Group and class of each row:
[  0   1  -5  -1   5  -1   8  -2   6  -4   9   2  -1  -5   6   1 -16  -4
  -9  -8   1  -4  19  -4  -9 -13  21  -2   7  -8   6   5  -7   3  -8  -5
  13  29 -20  16   7  -6   2  16  -3   1 -23  -2  11   4   0   9  23  -6
 -17   2 -20  -3 -10  -3   1 -13]
j954.(89)
[  0  -3   1   2  -8   6   8   0  -1  -5   8   2   3   2   7  -4 -12  -3
   5   0  -5   2  19 -12   0 -13 -15  18  15 -18  -5  -4   3  -8  -6   4
  -1   9  -8   5   2  -7   1  -7   2  -5  17   6  -1  -3   0  -7   0  -3
  -3  -8  13  11  11  -6  12   7]
j421.(104)
[  1   0  21  -4   0  -5 -25   2   5  -4 -18  -9  -4 -10   1  -2 -16   4
  -2   2  -5   6 -10   1  -2  10   5  -7   0   0   0 -15   0  10   9  -2
  16 -14   8 -15   8   3  -3   2  -1   3  -3   4   0   1   7  13   1  -6
  -2   4 -25  -6  -4   2  -7  -2]
j523.(87)
[  2  -1   9  -3  -1   0 -17  -2   2  -3  -3   0  -2  -5   0   3  -7   1
  -3   1  -1  -1   6   1  -2  -3   0  -1   0  -4  -1  -7   0   1   1  -3
   9  -8  -7  -2   6   1   2   6  -4   2  -1   6   3   4   3   2   8  -8
  -1   0 -16   0   2  -4   7  -1]
j523.(86)
[  6   0 -19   2 -21   7   5   3  -8  -7  -2   0   5  -4  -6 -14 -16  -3
   3   0  -4  -6 -13   5   2  16  -4  18  -1   2 -18   1   3   1   5  12
  -1  19  11   1 -14  14  -7  -1   8  -2  -6  -9   3  -1 -13  -5   5   0
  10  -9  25   0   3  -3  12   0]
J868.(74)
[  5   2   8   0   1  -2  -2  -1 -13  -5   4   1  -3   3  -7  10   2   0
  -6   0  -5  10 -23   6  -2  15  -1 -18 -11  14 -24  20  -7  -3  -4  -9
 -12 -41  -4  -7  -6   5  -5  18  -2   2 -23  -5   2  -6  -7   6  22  16
  24   0  10  -7  -2 -12  -2   5]
j954.(89)
[ 10   6  45 -17   5  -9 -43  -8 -15 -23 -18 -17  -6  -9 -16   2 -20   4
 -15   6 -17  16 -47   5   5  29 -18  -3 -16  13 -42   4   3  -1   4   0
  12 -47  18 -41 -11  39  -8   0 -18   4 -12  -2   9  16 -16  23   2  10
  47 -14  -4 -13   7 -31  -3  13]
j523.(87)
[  0  -5  -1   0  -1  -5   1  -4   2   2  11   1   0   1   1   7 -11  -6
  -5   2   3  -6  14   3 -11  -9   7  -4   3 -10  -9   9  -7  -5  -9  -3
   0  22 -23   8   5  -9  -3  22  -2   2 -27  -8  -1  -2  -6  -3  34   5
  -5   7  -7   0 -10  -4   3  -8]
j954.(89)
[ -3   0 -23   9  -5   6  10   3   4   8  -4   6   6   4   2  -8   3   0
   3   3   3  -7  21   0   3  -3  -1  11   4  -7  16  -6   6   3   2   4
  -5  44   1  10   2  -8   0  -9  10   0  15   2  -5  -6   4  -9  -7  -2
 -16   3   8   4   1  14   5  -2]
J868.(72)
[  7  -1  -2   5  13   0  15   7  -8   5 -16  -9   2   0  -5 -10  -9  -1
   5   1  -4  -5 -24  -3   5  15  -2   4   0   2  -2  -5  -1   5   5   9
  11 -10  26  -7 -16   7  -5  -5   5   1   8  -1  10   7  -9   3  -9  -6
   3 -11  13   0  -2  -7   3   4]
j421.(80)
[  2  -3  -9   7   3   6  27   4   1   6 -17 -10   1  -1  -4 -14  -5  -1
  14  -5  -1  -3   5  -4   8  -1   1  23  13  -9  -5 -10  -1   2   0  18
  10  26  33   9 -20  -1  -3 -17   5   1  14 -12   1   6  -5  -2 -10  -6
 -16  -7  20   2   0  -7   8  -3]
j421.(80)
[ -4   0 -13   2 -10   6  -6   0   4   0   0   8   4   0  -2  -4  -7  -1
  -1  -4   3  -2  10  10  -6   4  10  -3  -4   6  -2   2   4   8   0  -2
  -7  20  -7  10   2   1   2  10   7   4 -13  -3  -6  -3   3  -7  14   5
 -13   9   0  -5   1  13  -1  -5]
j954.(76)
[  3   5 -32  10  15  -4  19   2  -1  10  26   6  11  14  -1  13  34   5
 -10  10  13 -20   8  -4   4  -4   4  -6  -1   4  33  11   0 -10 -13  -7
 -13  37 -12  12   3  -7   1   3  -1  -6  -5 -14   5  -2  -2  -4 -23  -2
   9   3  -2   2 -18   4   0 -15]
J868.(84)
[  5  -2  -8   6  14   0  19   8  -1  12 -10  -6   4   3  -2  -3   4   0
   8   4   3  -9  -4  -3   7   1   1   7   6   1  12 -18  -4   3   1   8
   5  32  15   0 -10  -5  -5 -15   4   2   4 -14   4   2  -6   2 -14  -7
  -6  -1   5   2 -13  -1   1  -9]
j421.(80)
[  0   0  13 -12 -11  -2 -43  -1  -1 -18  -6   0  -3 -18  -6  -8 -27   1
  -9  12  -9   4  -4   5  -6   7 -15  10  -8 -13 -18 -15   8   8   0   3
  15 -29  -6 -13   9  24  -2   9  -7   1  -5  11   1   6  -6  -5  11  -4
  14  -9 -18  -7   3  -7   7   7]
j523.(86)
[  5   9 -16   9  23  -2  13  10  -6   6 -24  -9   8   4  -7  -6  -4   1
  -2   1   1 -12 -31  -4  10  27  15  -8 -11  14  22  -4  -3  19  10  -8
  16   0  36  -6 -19  10  -1  -2   4   3  -5  -7  13  10  -4   4 -19  -3
   0  -3  -7  -9 -18  -5  -7 -11]
j421.(80)
[  3  -3   3  -5   5  -2   4   2  -6   0  -5 -13  -2  -1 -13  -7   3   2
   7   4  -4   1 -18   1   6   5 -18  18   0   3 -14  -8   4  -6  -1  16
  -1 -13  14  -8 -14  14  -9 -17  -2  -5  17 -10   1   6 -15  -5  -5  -1
  11 -14  21   0   2 -13   7   8]
j421.(80)
[ -3   0   0   2 -14   6  -3   0  -4  -3  -9   5   0   1   0  -1 -10  -1
   3  -3  -6   3   1   5  -5   8   6  -7  -4   3 -16  10  -1  10   5  -8
  -8 -14  -2   4   4  -8   0  13   7   6 -13   7  -7  -5   6   0  27   6
  -2   6   6  -4   9   6  -3   3]
j954.(75)
[ -2  -2  -1   0 -12   3   7  -2  -9   3  -7   8  -1   6  -3   7   5  -3
   2  -4   0   1   4   8  -5   3   6 -14  -8  11 -12  18  -3   6   1 -11
 -15 -22 -11   8   4 -11   0  20   1   4 -12   7  -8  -5   4  -3  28  18
  -4   4   8  -3  10   3  -4   3]
j954.(75)
[  0   3  -7   7   3   0   5   1   1   0   5   8   1   1   9   0 -15  -6
  -4 -12   1  -2   0  -7  -8   7  23  -4  -6   2  10  13 -10  12   5 -14
   5  12   1  12   5  -9   6  23   3   6 -20  14   8  -3   6   5  22   5
 -11   6  -8  -4  -2  10 -10  -4]
j954.(89)
[ -2  -2 -24   6 -10   4   6   1  -4   1   0   7   8   0  -4  -8  -3  -1
   5   3  -5  -8  11   3   1   3  -6  11  -7  -4   1  -3   5   7  -1   2
  -7  17  -2  13  -1   0  -3   5   7   1   1   6  -4  -3  -1 -13   7   2
 -12  -2  11   4  10   6   7  -1]
J868.(74)
[  3   2  29  -8   1   1 -23   0   0  -8 -17  -8  -5  -6   2   0 -21  -1
  -6  -4  -9   7 -17   2  -5  11  10 -11   0   4 -15  -3  -3   8   7  -5
  15 -26   8 -15   2   6  -2   9  -6   5 -19   2   6   2  -1  14  14   1
   4   3 -17 -10  -1  -6  -8  -1]
j523.(87)
[ -4  -6  -1   1 -14   5   5   0   0   2   0   8  -4   0  -2  -1  -7   1
   5  -7  -3  -1  24   5  -8  -9   9  -3   0  -3 -10   7  -4   8  -1  -4
 -18  10 -17  15   8 -14   1  19   4   5 -12   7  -2  -9   4  -4  33   8
 -20   9   1  -6   9   2  -1  -2]
j954.(89)
[  1  -3 -18   3 -12   5   3   0  -9  -2 -13   0   3  -2 -13 -15  -7  -1
   8   5  -7  -6   7   2   4   5 -11  23  -2  -7 -11 -11   9  11   2  12
   4   6   6   7 -10   7  -6  -4   7   1  15   1  -3   3  -2 -13   3   0
  -4  -8  16   0  15   0  13   3]
j421.(94)
[  2  -2 -16   1  -3   1   7   1  -4  -5   5   1   3  -3 -10  -9  -2  -2
   3   4  -2  -7   7   4   1  -3 -11  23   0  -4 -11  -4   6  -3 -10  12
  -2  16  -9   8  -8  12  -8   5  -3  -1   4 -10   1   3 -12 -10   6   0
   3  -8  12  -1   5 -10  12  -3]
J868.(74)
[  0   2 -21   4   1   5  11  -1  -3  -1   6   4   5   2   0 -11 -15  -3
   0  -1  -4  -3  -1   1   0   2  -4  22   3 -13   1  -2   2  -1  -6   8
   4  26   3   9  -8   8  -1   0   5  -3   3   0   6   7  -8  -8   1 -10
   0 -10   9   3   3  -1  13   0]
j421.(104)
[ -2  -3  15   3   0  -3 -12   0   7  -1  -2  -3  -4  -8   6   0 -15  -3
  -1  -1   1   3   6  -1 -11  -3   9  -4   3  -4   1  -9 -12   3   4   2
  14  15  -4  -6   7   3   1   9  -1   0 -12   2   6  -1   1   6  10  -6
 -14   2 -18  -2  -6   0  -3  -4]
j523.(103)
[  0   0  28  -4  -5   0 -11  -1   4   0  -5  -1  -5  -2  16  11 -11  -2
  -2  -5  -2   8  14  -9  -5  -7   6 -14  10  -6   3  -5  -9   1   3  -7
   8  -6  -8  -7  15 -17   6   8  -2   6  -7  11  -1  -4  11  12   5  -4
 -12   7 -20   4  -4   1 -10   2]
j523.(87)
[  0  -3  14  -3 -11   5  -8   1   3  -4 -17  -4  -3  -8   0  -4 -25  -3
   4  -3  -9   4   5  -1  -3   1   1   7   6  -8 -16  -9   0   6   2   6
  12   3   2   0  -1  -1  -2   2   2   6  -4   1   0   0  -2   5  18  -2
 -13   4  -2  -1   5  -3   3   1]
j523.(103)
[  1   1 -30   6  -5   7   5   3   1  -5   3   5   6  -9  -7 -19 -15  -4
  -2   1   3  -8  14   5   2   1   0  27  -6 -11  -1  -5   9   8  -6  11
   9  37  -4  17  -5  13  -3   3   4   0   3  -3   6   5 -10 -13  11  -8
 -12 -10   5  -3   7   0  13  -8]
J868.(74)
[  1  -1  -9   6   4   0  14   4  -7   5  -5  -2   4   3  -1  -3   3   0
   9   6  -1  -9   1  -4   1  -2  -9  10   0  -2   4  -9  -4   2   0   7
  -2  16   6   1  -8   1  -3   5  -1   0   9   0   5  -2 -10  -6  -2  -1
 -10  -4  10   7  -1  -2   3   2]
j421.(104)
[  4   2 -22   5  -2   9   0  -2   6  -7   9   6   3  -8  -6 -16 -10  -2
   1   1   1  -3  -3   4  -3   4  -9  26  -9 -10   2  -4   4   5  -4   9
   1  15   5   8  -5  19  -2   0   2  -5   9   7   7   2  -9 -14   0  -7
   1 -13   7  -2  10   0  11   6]
J868.(84)
[ -1  -7  16  -1   3  -4 -24   2  11   1   1  -2   1  -4   8  13  -1   2
  -5  12   3  -5  18  -1  -5 -11   2 -10   8   0   6 -13  -5  -4  -5  -3
   9  29 -21 -11  19  -9  -4   1  -2   2 -14  -9  -7  -6   2   9  -2  -8
 -15  13 -26   5 -14   3  -4 -14]
j523.(86)
[  7   5  18  -9  13  -9 -13   1 -12 -11  -8 -10   0   1  -9   9  -6   3
 -12   5  -7   3 -44   0   4  18  -6 -16 -10  12 -20   8  -5   1   2  -8
   6 -47  11 -24  -7  19  -6   8 -10   0 -16  -4   8  12 -11  18   3  11
  37  -6  -7 -10  -4 -22  -5   4]
j523.(103)
[ -2   2  -7   6  -3   1 -10   2  -7  -2  -1   6   7   1   2  -4   3   0
   4  11  -8  -3  -4  -6   4   7 -18   1  -9  -4  13  -6   3   3   5  -3
  -6 -13   7  -6   7   3  -1  -5   7  -2  20  22  -5  -6   0 -11 -15  -1
   8  -6   6   8   8  12   1  18]
J868.(84)
[  2   0 -35  10 -11   8  14   8  -7  -3   9  11   9  -5   3 -11 -21  -6
   1   1   1 -14  14  -6  -3   6  -1  25   3 -17  10   1   0   5  -4   6
   3  47  -2  16   1   2  -3   9   8  -3  -1  13   6  -3 -11 -12   7  -8
  -6  -9  11   6   7  10  16  -2]
J868.(84)
[  4   2  -3   1  10  -4   4   1  -6   6   2  -3   7   7  -4   6  20   3
   0   9  -2  -8 -10  -3   8   5 -14  -3   0   7   3   3   1  -9   1  -1
 -10  -5   2  -8  -3  -3  -5 -10   0  -4   5  -9  -4  -1  -4  -1 -19   3
  13  -2  10   5  -7  -6  -2   1]
j421.(94)
[  0  -2  12   0  -4   0   0  -1  -6   3   0   4   0   5   1  12   4   0
   1   1  -2  -2  -2   2  -2  -1  -1 -17  -3   9  -8  10  -8  -3  -1  -7
 -10 -15  -6  -6   6 -11  -4  11   1   4 -13   4  -7  -6   2   3  14  11
   4   9   5   1  -4  -1  -6   2]
j954.(89)
[  1  -3  14  -4  -7   3 -18   1  -3  -8  -8   1   2  -7   6   0 -28  -2
   0   5 -11   2   0  -6  -6   4  -6   2   4 -11 -14  -5  -5   3   1  -1
   7  -5  -4 -13   6   0  -5   8   0   1  -8  10   2  -5  -9   4  21  -2
   3  -4  -4   4   6  -3   4   8]
j523.(103)
[  4  -2  29   5   6  -6  -7  -2  -6  -3   1  -8  -5  -4   0   8  -9   0
  -2   4  -6   7 -16  -5  -3  -5 -12  -9   2   0 -18   0 -14  -9  -1  -1
   4 -30  -4 -17   3  -1  -8   3  -5   0  -6  -2   3   2  -9  11   7   2
  11  -6  -3   4  -2 -15   0  11]
j523.(103)
[  2   0  10  -5  -6   1 -21   3   0 -10  -7  -4  -1  -7  -2   0 -17   0
  -6   5  -7   4   1  -3  -2   5  -5   2  -3  -9 -15  -6   3   6   0  -1
  10 -22  -5  -9   4  12  -3   6  -3   2  -7  -2   3   6  -2   5  11  -1
   7  -4 -14  -4   6  -9   0  -1]
j523.(86)
[  6  -3 -11  10   8  -1  19   7  -8  10  17  -2   6   4  -6  -5   5   1
   8   3  -2 -11 -12   3   6   4  -2   9  -3   4  -1  -1  -5   1  -1  12
  -3  23  13   2 -15  -5  -8  -4   7   1  -2 -15   1   0 -13  -4  -6   0
  -7  -4  21   1  -8   1   4  -4]
j421.(80)
[ -1  -2   6  -1   4  -7   3  -2   0  10  12   6  -2   8   3  20  11  -2
  -5   5   4  -3   9   3  -9 -13   9 -24   0  11  -2  15 -13  -3  -4 -13
 -11   0 -23   3  15 -16  -1  22  -3   5 -24  -3  -5  -3   2   5  22   8
  -6  12 -10   1  -9  -2  -7  -6]
j954.(89)
[ -2  -3 -22   6  -8  12  10   0   6  -1  12   8   1 -11   4 -15 -17  -6
   8  -1   3  -7  34  -3  -6 -16  -7  35   6 -23   1 -14   1   2  -5  18
   4  47 -12  22   6  -2  -2   3  12  -3   8   7   6  -6  -8 -20  15 -10
 -27  -6  13   8  10   8  21   1]
J868.(84)
[ -4  -4  26  -4  -4  -4 -22   4   0   3   2   1  -1   2   9  17   6   1
   1  12  -3   2  10  -4  -6  -8 -13 -18   1  -2  -2  -8  -3  -7   1  -8
  -9 -14 -14 -20  22 -13   0   1   0  -7   5  12 -13 -10   7   4  -5   2
   3   7  -7  10  -5   4  -5   6]
j523.(86)
[ -2  -3  24  -8  -2  -2 -29  -1   4 -12 -11  -3  -8  -8   0  -1 -16   0
  -2  -2  -3   4  -2   2  -6   2   4  -8  -6   1 -10  -9  -4   8   6  -5
  13 -20  -2  -9   6   2   0   8  -6   6  -8   4   2   4   1   6  17  -3
  -5   3 -15  -7   0  -3  -5   1]
j523.(87)

Group, then class:
[  4 -14  -2  -7   7   6   0   6  -1   3   7   5 -15   0  -4  -3 -16  -2
   8  -2  -1   3   2   6  12   0   0   4   2  -4  12   3  -1   2  -3  -7
  11   3   0  -5  -3  -1  -1   7  -5  -3  -1  -5  -3  -5  -3   5   0  -5
  -1  -7   2  14   2   1  -1   1]
C.[81]
[ -8  26   0  11 -10   4  -7  -6   0  -7  -2   1  34   3   0   3  19  -1
  -5   0   0  -5  -3  -3 -18 -14   1   5  -3  -4  -2  -1   5  -6   5  12
  -6  -8   8   6   6   0   8  -7  -3  -2 -11  10   8  -9   3 -20   0   9
   6  18  -5 -11  -5   2   1   8]
D.[73]
[  2  23  -7  -2  -2  24 -20   2   5  -4 -19   9  31   2   7  -2  27  -8
   0   2  -1  -2   4  -2 -18   4 -10   1  -1   3 -10   5   0  -3   1   3
  14   2  14   5   3   0  -4  -1 -15  -1 -11   8   0 -14   3  -1   0  12
   1   5   0  -9  -5   9   8   3]
D.[73]
[ -4   8   1  -6  -1  10 -12  -2   4  -4 -13   7  25   2   4  -1  13  -7
  10   0   0  -2  -1  -4 -10  -3   9   5   1  -4  21   3   1 -12   4   0
   7  -1   6   0  -1  -2  -1  -5  -7  -5 -14   1   2 -17   1  -9  -1   9
   1   8   1  -2  -2  11   2   5]
D.[73]
[ -3  16  -7  10 -15 -12   7  -7  -3 -11  51  -6  34   9 -12   8  16   6
 -38   9   0 -15   0   0 -41   0 -20  -9  -6   0 -24  -4  10  -4  10  17
 -18  11   0   8  15  -4   4  -7  22  13  10   7  10   8  -6  13   1  -8
  -4   8 -15 -38  -3 -11   4 -11]
D.[72]
[-12  -4   9  16  -8  -3   7   3  -4  -3  34   5  11   2 -17   0  -2   3
 -13  -5   3   0  -7   8   9 -18   0   8  -1   2   0  -4   0   2   1   5
   1 -15   1  -1   5  -3   6   4  -1  -3  -9   4  10 -11   1 -20   1 -19
   4  13  -9  24   0  -2  -3   9]
L.[80]
[  1   8  20   6  -1 -15  -2  -7  -3  -3 -46  -5  13   0  -3   3  32   0
  -6   1   0   6   2 -19   8  -2  22   0  -2  -7  -2  -5  -3  -4   0   5
 -10  -2  -1   5   0  -4  -5  -5 -19  -3  -4   1   5  -3   8  -8  -1 -14
   3   5   6   4  -1   7   5   1]
S.[85]
[ -4 -14  13  -5   2   2   5 -11  -4   7 -25  -9  -2  -6  -3   5  19  -2
  -6  -1   0   7   2  -8 -13   5  20  -2  -2 -12  28  -1   3  -9   1   6
   0  12  -7  -1  -6   0  -3  -2   8  -2   3  -5  -3   3   1  -2   0   4
   3   5  10 -17  -3  -3  -6  -6]
S.[94]
[  1  -9  -6   7  -4  -4   8  -1  -4  -5  41  -2   4   5 -17   2   1   0
 -35   7   0  -7   1   7 -19  -1 -16  -4  -4  -3 -11   1   6   2   7  10
   1  13  -4   0  10  -2   6   5   8   8  11   0   5   3 -11  24   0 -23
  -5  -5  -4 -16   0 -16   2  -4]
C.[81]
[ -3  -5  15 -16  -5  -3  -3  -1  12 -11  55  -3  40   6   3   4  44  -8
 -37   6  -1 -10  -5 -10 -41  44 -21 -14  -7   4  -8  -6   7 -20   6  -7
   7   9 -10   2   4  -2  -5  -3   5  16  -6   7   6   1  -8  15   0  16
  -7  12 -18 -22   3  16  19 -14]
D.[72]
[ -5   6  -4   9  -6   8   0   1  -2  -3  32   4  13   3  -6   1   6  -3
 -16  -1  -1  -3  -3   8 -10  -4 -17   2  -1   5 -13   0   1   1   2   2
   5  -6   4  -1   6   0   5   4   3   1  -5   7   5  -3  -2  -6   0   3
   3   9  -9   2  -2  -1   1   3]
L.[80]
[ -3  17   0   3  -6   7 -12  -3   2  -8  -5   5  36   5  -7   1  33  -6
 -17   4  -2  -5   4  -4 -24  -2  -2   2  -4  -5  -3   1   6  -8   6  12
   7   6  12   5   7  -3  -1  -4 -12   1  -7   5   7 -18  -2   3   0  -9
  -4   9  -1 -15  -6   3   7   3]
D.[73]
